In the rows, zero is written as 128.
Facts:
Q101 pibre:brodrer rorer:Q59,Q805
Q109 pibre:robrol rorer:Q127,Q426 durigrok:Q904
Q127 pibre:brodrer durigrok:Q222
Q13 pibre:brodrer rorer:Q869 durigrok:Q360
Q131 pibre:robrol rorer:Q222 durigrok:Q556
Q149 pibre:brodrer durigrok:Q566
Q15 pibre:brodrer rorer:Q97 durigrok:Q692
Q17 pibre:robrol durigrok:Q2
Q178 pibre:robrol rorer:Q82,Q436 durigrok:Q894
Q2 pibre:robrol rorer:Q361,Q236
Q202 pibre:robrol rorer:Q13
Q212 pibre:robrol rorer:Q59 durigrok:Q86
Q215 pibre:brodrer durigrok:Q869
Q222 pibre:robrol
Q231 pibre:brodrer rorer:Q825,Q940 durigrok:Q987
Q236 pibre:robrol rorer:Q245
Q242 pibre:robrol rorer:Q789 durigrok:Q268
Q245 pibre:robrol durigrok:Q388
Q264 pibre:robrol rorer:Q353 durigrok:Q360
Q268 pibre:robrol rorer:Q75
Q271 pibre:brodrer rorer:Q475,Q874 durigrok:Q869
Q304 pibre:robrol
Q330 pibre:robrol durigrok:Q787
Q338 pibre:robrol rorer:Q475 durigrok:Q664
Q347 pibre:robrol rorer:Q941 durigrok:Q222
Q348 pibre:robrol durigrok:Q869
Q352 pibre:brodrer rorer:Q330 durigrok:Q740
Q353 pibre:robrol rorer:Q97
Q357 pibre:robrol durigrok:Q2
Q360 pibre:robrol
Q361 pibre:robrol durigrok:Q2
Q366 pibre:robrol durigrok:Q268
Q368 pibre:robrol rorer:Q361 durigrok:Q747
Q383 pibre:brodrer rorer:Q13,Q222 durigrok:Q904
Q388 pibre:brodrer
Q391 pibre:brodrer rorer:Q353 durigrok:Q392
Q392 pibre:robrol
Q42 pibre:robrol durigrok:Q353
Q425 pibre:robrol rorer:Q663 durigrok:Q567
Q426 pibre:robrol rorer:Q75 durigrok:Q388
Q434 pibre:robrol rorer:Q352 durigrok:Q392
Q436 pibre:robrol durigrok:Q567
Q474 pibre:brodrer rorer:Q425 durigrok:Q566
Q475 pibre:brodrer durigrok:Q268
Q488 pibre:robrol rorer:Q245 durigrok:Q665
Q489 pibre:brodrer rorer:Q707 durigrok:Q360
Q491 pibre:brodrer rorer:Q93 durigrok:Q805
Q512 pibre:robrol rorer:Q475 durigrok:Q664
Q516 pibre:brodrer durigrok:Q894
Q556 pibre:robrol
Q559 pibre:brodrer rorer:Q330 durigrok:Q304
Q56 pibre:robrol rorer:Q664,Q15 durigrok:Q805
Q563 pibre:robrol
Q566 pibre:robrol
Q567 pibre:robrol
Q582 pibre:robrol durigrok:Q563
Q584 pibre:robrol durigrok:Q805
Q59 pibre:brodrer durigrok:Q740
Q592 pibre:robrol rorer:Q475 durigrok:Q222
Q598 pibre:robrol durigrok:Q904
Q613 pibre:robrol rorer:Q740 durigrok:Q692
Q635 pibre:robrol durigrok:Q665
Q643 pibre:brodrer durigrok:Q972
Q652 pibre:robrol rorer:Q692,Q491 durigrok:Q869
Q663 pibre:brodrer durigrok:Q96
Q664 pibre:robrol
Q665 pibre:robrol rorer:Q874,Q330
Q675 pibre:robrol durigrok:Q747
Q678 pibre:brodrer rorer:Q93,Q491 durigrok:Q567
Q692 pibre:brodrer rorer:Q475,Q361
Q695 pibre:robrol rorer:Q941 durigrok:Q972
Q697 pibre:robrol durigrok:Q904
Q705 pibre:brodrer durigrok:Q664
Q707 pibre:brodrer rorer:Q42 durigrok:Q388
Q715 pibre:brodrer rorer:Q663,Q425
Q737 pibre:brodrer rorer:Q811 durigrok:Q101
Q740 pibre:robrol
Q744 pibre:brodrer rorer:Q242 durigrok:Q715
Q747 pibre:brodrer
Q75 pibre:robrol durigrok:Q904
Q771 pibre:brodrer durigrok:Q567
Q775 pibre:brodrer durigrok:Q715
Q778 pibre:brodrer rorer:Q271 durigrok:Q353
Q787 pibre:brodrer rorer:Q75
Q789 pibre:brodrer durigrok:Q665
Q794 pibre:robrol rorer:Q994,Q559 durigrok:Q202
Q802 pibre:robrol rorer:Q475,Q330 durigrok:Q987
Q805 pibre:robrol
Q811 pibre:brodrer durigrok:Q304
Q82 pibre:brodrer durigrok:Q353
Q825 pibre:brodrer rorer:Q97 durigrok:Q894
Q826 pibre:robrol durigrok:Q787
Q84 pibre:robrol rorer:Q635,Q17 durigrok:Q101
Q858 pibre:robrol rorer:Q874 durigrok:Q972
Q86 pibre:robrol
Q869 pibre:robrol rorer:Q665,Q874
Q870 pibre:brodrer durigrok:Q2
Q874 pibre:brodrer durigrok:Q869
Q894 pibre:brodrer rorer:Q475,Q663,Q330
Q903 pibre:robrol rorer:Q663 durigrok:Q715
Q904 pibre:brodrer rorer:Q984,Q874
Q913 pibre:robrol rorer:Q75 durigrok:Q740
Q921 pibre:robrol rorer:Q740 durigrok:Q86
Q926 pibre:robrol rorer:Q665 durigrok:Q692
Q93 pibre:robrol rorer:Q665 durigrok:Q353
Q940 pibre:robrol rorer:Q353,Q391,Q740 durigrok:Q563
Q941 pibre:brodrer rorer:Q488 durigrok:Q222
Q953 pibre:robrol rorer:Q789 durigrok:Q222
Q96 pibre:robrol
Q967 pibre:brodrer durigrok:Q567
Q97 pibre:robrol rorer:Q330 durigrok:Q101
Q972 pibre:robrol rorer:Q789
Q984 pibre:robrol durigrok:Q904
Q987 pibre:brodrer
Q994 pibre:robrol rorer:Q97 durigrok:Q236
Q999 pibre:brodrer rorer:Q2 durigrok:Q202

Known rows:
Q904: [120 132 155  91 116 160 107 119 187 180 132 140 160 111 109 124 152  95
 111 147 106  88 100 146  98 145 129 128 147 127 137 151 135 167  92 113
 106 141 151 136 224 122  62]
Q692: [144 167 105 116 137 170 123 153 144 148 134 131 165 163 131 132 157 116
 120  61 110 144 139 165 147 136 135 117 122 213 133 123 131  90 113 141
 174 116 159 166 152 149 119]
Q559: [ 81 139 158 103 101 150 133 142 114 164 143 106 155 107 168  79 166 129
 155 149  97 119 112 136 108 120  86 163 112  95 130 164 148 101  82 122
 177 167 124 146 247 147 104]
Q271: [119 154 126 106 135 171 129 175 186 169 153 138 178 154 114 119 182 115
 155  94 106 135 134 149 143 134 129 125 134 184 103 111 146  87 103 148
 159 131 147 148 230 158  74]
Q352: [ 82 138 158 103 101 148 133 142 114 163 143 105 157 107 168  79 168 129
 158 149  95 119 111 137 107 120  84 163 111  93 128 163 146  98  81 123
 179 167 124 147 250 148 103]
Q391: [119 182 106 106 138 145 106 108 127 138 152 157 151 117 123 133 123 115
 124 128 129 124 118 150 110 126 125 155 177 132 146 165 104 134 131  97
 120 158 135 122 160 129 119]
Q715: [125 166 118 120 130 158 105 124 145 153 136 139 138 131 123 128 141 108
 109 117 115 123 119 158 123 151 137 130 142 159 142 151 113 126 122 109
 137 149 143 143 166 130 111]
Q967: [ 77 132  89  98 139 145 100 158 154 131 126 155 157 129 149 124 143 115
 101 140 109 169 131 127 105 163 136 149 122 127 183 167 154 151 113 116
 106 139 138 138 145 138 105]
Q516: [ 91 135  96  82 131 139 101 144 139 124 119 141 136 125 142 128 150 112
 123 146 109 153 124 143 114 155 127 141 122 153 168 143 132 153 121  96
 116 145 141 137 155 143  87]
Q869: [138 118 197 163 144 163 130 127 200 198 131 120 107 140  77  76 152 131
 144 196 120  34  81 119 115 142 142 120 115 109  37 114 154 131 119 138
  97 141  76 146 207 116 106]
Q826: [140 124 115 132 132 128 129 129 130 119 103 119 113 153 114 108 123 142
 124 177 135 114 107 127 121 127 140 130  85 145 115 112 159 137 134 123
 106 102  89 156  88 133 153]
Q926: [146 127 147 159 134 144 126 107 169 154 127 115 131 137  86  86 144 144
 141 194 124  64  76 132 100 130 131 130 112 106  70 118 143  96 107 136
 117 106  84 151 172 126 133]
Q97: [127 147 189 140 106 128 174 109  47 149 136  89 127 120 169  54 108 171
 164 174 135  75 103 114 110  56  75 181  99  61  82 162 166 106 110 134
 167 150  56 153 154 134 205]
Q242: [170 156 119 162 135 137 125 102 152 136 131 131 129 150  77 113 119 139
 123 168 144  88  96 143 115 121 149 125 127 136  88 116 131 100 133 131
 112  99  90 148 118 123 161]
Q17: [144 131 102 136 129 133 136 123 123 118  96 119 116 155 126 110 139 151
 131 166 120 109 107 130 110 137 142 147  84 147 115 103 155 158 139 126
 115  94  93 161 102 131 151]
Q178: [160 148 126 156 126 134 132 112 138 135 126 119 126 149  93 105 123 143
 127 171 139  95 100 138 118 118 140 129 110 131  93 117 143 100 128 133
 124 102  87 153 122 128 164]
Q86: [145 123 131 138 136 136 128 126 123 130  93 114  92 154 123 104 115 138
 108 169 131 101 108 127 124 135 145 123  78 152 115 122 158 157 142 121
 106 114  89 162  72 123 160]
Q858: [148 125 143 156 137 146 128 114 171 152 125 115 134 145  87  88 148 145
 144 183 122  72  79 132 103 128 132 128 105 121  69 111 147  91 106 140
 122  99  88 155 167 130 134]
Q212: [161 150 127 159 127 134 132 111 140 137 128 121 126 150  91 106 123 142
 125 171 140  94 100 139 118 118 142 130 112 132  92 118 142 100 129 134
 123 102  87 153 122 127 164]
Q368: [169 154 119 159 131 138 134 116 141 134 128 122 134 159  89 111 124 143
 125 155 142  99 106 141 125 116 145 124 112 148  91 110 144  91 130 141
 128  93  92 157 113 131 167]

Rows:
No name comes twice in this set of rows, the named rows included.
[113 168 110 109 127 147 106 121 140 143 147 146 150 119 123 127 140 112
 125 136 120 129 116 151 112 138 126 147 156 134 145 155 113 121 120 105
 131 152 136 130 181 134 108] : Q231
[139 132 101 148 140 129 126 106 131 141  88 123  71 156 112 102 104 152
 123 191 134 120  99  94 113 131 169 125  60 156 132 116 154 139 154 143
 113 108  92 153  46 120 121] : Q222
[150 171 154 146 123 124 155  92  65 134 139 120 120 129 134  90  85 158
 138 167 154  82 108 124 114  70 109 169 131  87  96 158 141 126 141 121
 131 142  65 141 103 122 211] : Q994
[167 148 147 167 132 145 128 105 141 153 119 118 108 150  94 102 117 137
 112 165 136  75  96 140 119 129 148 121 108 135  88 126 138 117 134 131
 120 114  87 158 112 115 169] : Q202
[168 156 119 162 133 137 126 105 149 135 130 128 128 151  80 113 120 140
 124 168 144  90  97 144 117 121 148 126 124 137  89 115 133  99 133 132
 115  98  90 148 118 125 163] : Q488
[173 155 138 168 136 146 127 104 140 149 120 123 108 155  90 110 112 136
 106 156 140  80  99 140 122 127 153 119 114 145  91 124 135 121 141 131
 115 110  90 156  96 115 173] : Q236
[185 167 117 174 130 154 140 101 130 147 113 120 121 166 107 115 135 148
 119 130 123  77 104 148 116 137 157 139 107 160  88 107 133 134 143 141
 137  92  98 167 112 116 175] : Q2
[156 144 138 159 121 135 137 114 133 142 128 112 127 146 100  95 126 146
 131 174 136  92  99 136 117 114 134 133 105 122  90 120 149  96 122 137
 132 107  82 156 136 129 164] : Q434
[122 172 136 157  56 137 102 131 134 166 140 103 106 113 121 123 144  90
  79 170 116 151 129 172 134 176 156 120 103 118 175 160 123  98 124 110
 165 167 129 146 208 118 127] : Q787
[113 149 115 103 132 146  97 135 158 132 148 135 156 123 107 122 148 105
 128 140 124 134 111 164 124 136 114 119 148 151 135 145 113  77 102 102
 137 143 141 137 184 147 103] : Q778
[111 160 108 109 124 147 103 127 149 142 143 141 150 122 120 127 149 112
 126 138 115 133 115 153 113 146 129 141 147 139 146 147 117 116 115 108
 133 146 139 134 190 137  99] : Q737

The same objects again, as new rows of numbers:
Known rows:
Q353: [111 132 172  99 151 156 142  85 144 149 156  75 112 117 162 111 108 111
 144  67 140 124 131 120 133  84 108 141 148 141]
Q388: [140 132 167  73 118 171 128 156 112 135 142 128 117 130 109 128  72 121
 141 112 139 161  87 135 119  86 179 136 145 130]
Q663: [158 140 156  83 121 156 132 126 148 149 138 117 104 118 162 128 109 116
 137 120 146 136  49 158 138  66 153 132 157 113]
Q516: [150 136 156  52 110 190 139 163 134 137 139 142 119 119 120 140  78 110
 136 118 142 119  53 143 120  88 170 138 152 117]
Q361: [139 139 168  98 158 190 124 163 157 143 133  44 115 139 156 118 159  98
 129 114 139 120  66 141 128  74 118 123 177 137]
Q692: [147 142 145 133 122 171 123 160 121 116 147  81 110 150 120 127  66 106
 137 129 130 166  80 149 132  73 187 117 156 134]
Q368: [133 162 156 108 150 210 126 178 162 124 151  34 128 151 119 132 134  95
 127 109 126 119  87 131 117  89 136 113 177 145]
Q675: [126 143 168  71 144 204 138 158 136 144 136  96 123 119 140 133 119  92
 134  90 137  87  71 126 115  90 118 137 163 131]
Q705: [157 156 161  45 111 194 129 159 158 139 150 101 127 131 107 136  99 135
 130 116 136 138  72 135 122  95 170 133 154 132]
Q665: [119 135 159 146 160 159 127 120 137 127 148  42 108 143 151 115 116  94
 135  96 133 146 105 136 130  72 123 115 166 144]
Q972: [109 136 173  76 148 203 130 174 112 132 140  71 123 134 110 128 103  93
 139  88 133 122 106 110 107  93 140 133 151 152]
Q913: [118 160 165  34 144 227 142 177 122 137 130 107 129 125 112 128 103  88
 139  80 127  85  69 120 106  97 119 124 160 131]
Q967: [159 152 159  54 109 189 133 161 145 142 144 110 134 117 114 144  87 119
 138 128 140 134  62 134 121  89 146 124 149 135]
Q392: [113 131 174  82 150 193 129 162 121 140 138  59 118 136 127 122 113  99
 139  87 138 127 106 120 113  88 128 137 156 144]
Q383: [138 150 143 100 106 189 132 180 141 111 166 150 124 139 107 148  65  97
 129 111 126 121  51 145 120  69 169 139 163 130]
Q566: [113 131 173  81 149 189 129 158 119 140 140  74 119 134 120 124 115  98
 140  91 136 127 106 120 113  90 128 135 155 146]
Q474: [148 151 144  91 114 187 139 158 137 125 151 130 117 128 130 140  56 101
 135 115 131 123  63 144 125  83 169 129 157 117]
Q304: [116 128 176  80 151 193 130 153 114 141 136  68 119 133 122 119 117 100
 142  89 137 126 103 118 113  90 128 135 155 145]
Q987: [142 131 163  78 117 173 128 153 112 138 141 109 116 133 106 131  74 120
 141 116 137 153  84 137 118  86 182 136 142 129]
Q921: [124 152 158  49 143 174 142 146 185 135 171  96 130 119 117 139 117 112
 121  68 125  86 126 114 117  97 122 132 160 150]

Rows:
No name comes twice in this set of rows, the named rows included.
[139 145 147 115 117 172 130 152 122 117 150 116 116 142 108 131  41 106
 141 110 128 166  98 138 122  81 188 123 147 132] : Q715
[162 156 146  70 120 190 125 189 146 124 151 108 125 146 100 141  91 116
 129 123 127 141  62 141 122  82 180 122 163 132] : Q999
[120 129 178  85 148 172 129 163 121 136 137  62 132 124 116 137 118  89
 143 107 141 133 103 111 117  85 107 118 147 158] : Q567
[114 128 180  72 152 185 126 153 121 152 129  62 119 129 119 119 135 104
 139  88 144 131 104 120 114  87 125 138 152 142] : Q805
[151 150 135 114 124 183 136 144 145 122 147 130  99 129 143 132  68  92
 127 119 129 145  48 159 136  78 194 118 169 123] : Q271
[110 139 155 133 165 184 129 136 133 126 147  62  97 135 128 110 107  81
 127  91 125 159 101 129 134  83 169 114 173 154] : Q869
[125 162 144 115 155 216 134 153 157 123 153  65 112 141 134 124 110  78
 124 108 120 121  77 132 124  88 158 107 182 148] : Q652
[135 169 148 125 146 205 134 174 160 114 162  17 120 158 159 127 106  97
 131 103 130  97 101 136 124  88 128 113 178 123] : Q592
[136 154 160  98 149 182 135 157 161 136 144  61 131 124 152 133 132  92
 133 110 137 109  79 126 130  86  91 114 165 147] : Q425
[110 128 181  80 145 155 137  90 140 161 147  76 112 113 160 113 124 117
 143  68 148 126 122 124 127  83 109 140 147 144] : Q740
[115 137 185  42 141 198 134 167 138 157 131 114 123 122 141 119 158 105
 137  80 147  99  48 131 114  74  93 158 164 130] : Q75
[121 156 162  92 153 178 133 143 143 136 143 103 119 138 148 117 151  92
 134  78 129 113  51 142 129  55  95 124 168 134] : Q984
[106 171 170  53 132 231 130 185 150 131 163  92 145 140  95 131 117 106
 129  82 125 104  86 115 104  94 124 137 165 152] : Q109
[155 172 158  94 127 173 126 121 155 151 137  52 102 137 180 105 103 138
 141 132 145 173  43 173 151  69 130 105 159 110] : Q475

Now the same objects, written a new way:
Known rows:
Q391: [134 120 211 123 115 124 114 132 129 101 116 100 143 167 133]
Q222: [141 151  95 137 132 155 144  80 134 135 132 141 132 102 147]
Q972: [110 156 177 120 134 125 122 164 116 108 133 141 138 136 134]
Q96: [126 140  72 135 130 146 115 112 124 133 140 141 111  99 144]
Q368: [134 132 162 125 132 118 132 140 127 130 120 136 146 160 126]
Q271: [131 115  70 121 116  92 190 158 127 140 130 122 143 143  75]
Q707: [130 121 173 120 118 122 134 131 128 123 132 113 142 157 115]
Q643: [123 115 116 127 117 144 118 109 131 139 143 114 110  90 120]
Q582: [125 124 106 133 132 141 106 110 132 146 131 139 113  97 144]
Q15: [135 115 171 132 127 108 102 122 132  86  93  83 126 128 155]
Q665: [152 123  16 127 114 101 184 187 134 106  97 135 126  94 148]
Q236: [138 148 150 125 134 125 125 142 118 115 130 136 154 184 136]
Q584: [127 121  92 132 142 142 105 114 130 150 133 136 112 100 136]
Q874: [118 115  70 134 110 132 147 120 133 152 148 117 109  92 116]
Q794: [136 127 145 130 135 115 126 138 127 121 108 125 142 159 138]
Q127: [111 128 136 118 124 159 141 119 137 142 142 117 115  42 138]
Q215: [ 97 126 139 134 115 133 121  95 125 139 144 120 108  96 108]
Q987: [121 128  80 130 117 146 122 108 124 127 155 121 104  82 126]
Q802: [138 126  45 134 146  83 169 157 134 128 100 130 135 104 106]
Q926: [136 121 149 116 120 116 135 156 120 120  99 149 134 106 129]

Rows:
No name comes twice in this set of rows, the named rows included.
[138 139 130 141 161 109  80 148 127  81 107  92 134 176 190] : Q353
[127 135 220 111 125 133 141 127 127 119 128 116 163 145 113] : Q941
[112 152 122 124 123 103 196 146 121 117 142 126 147 132  76] : Q692

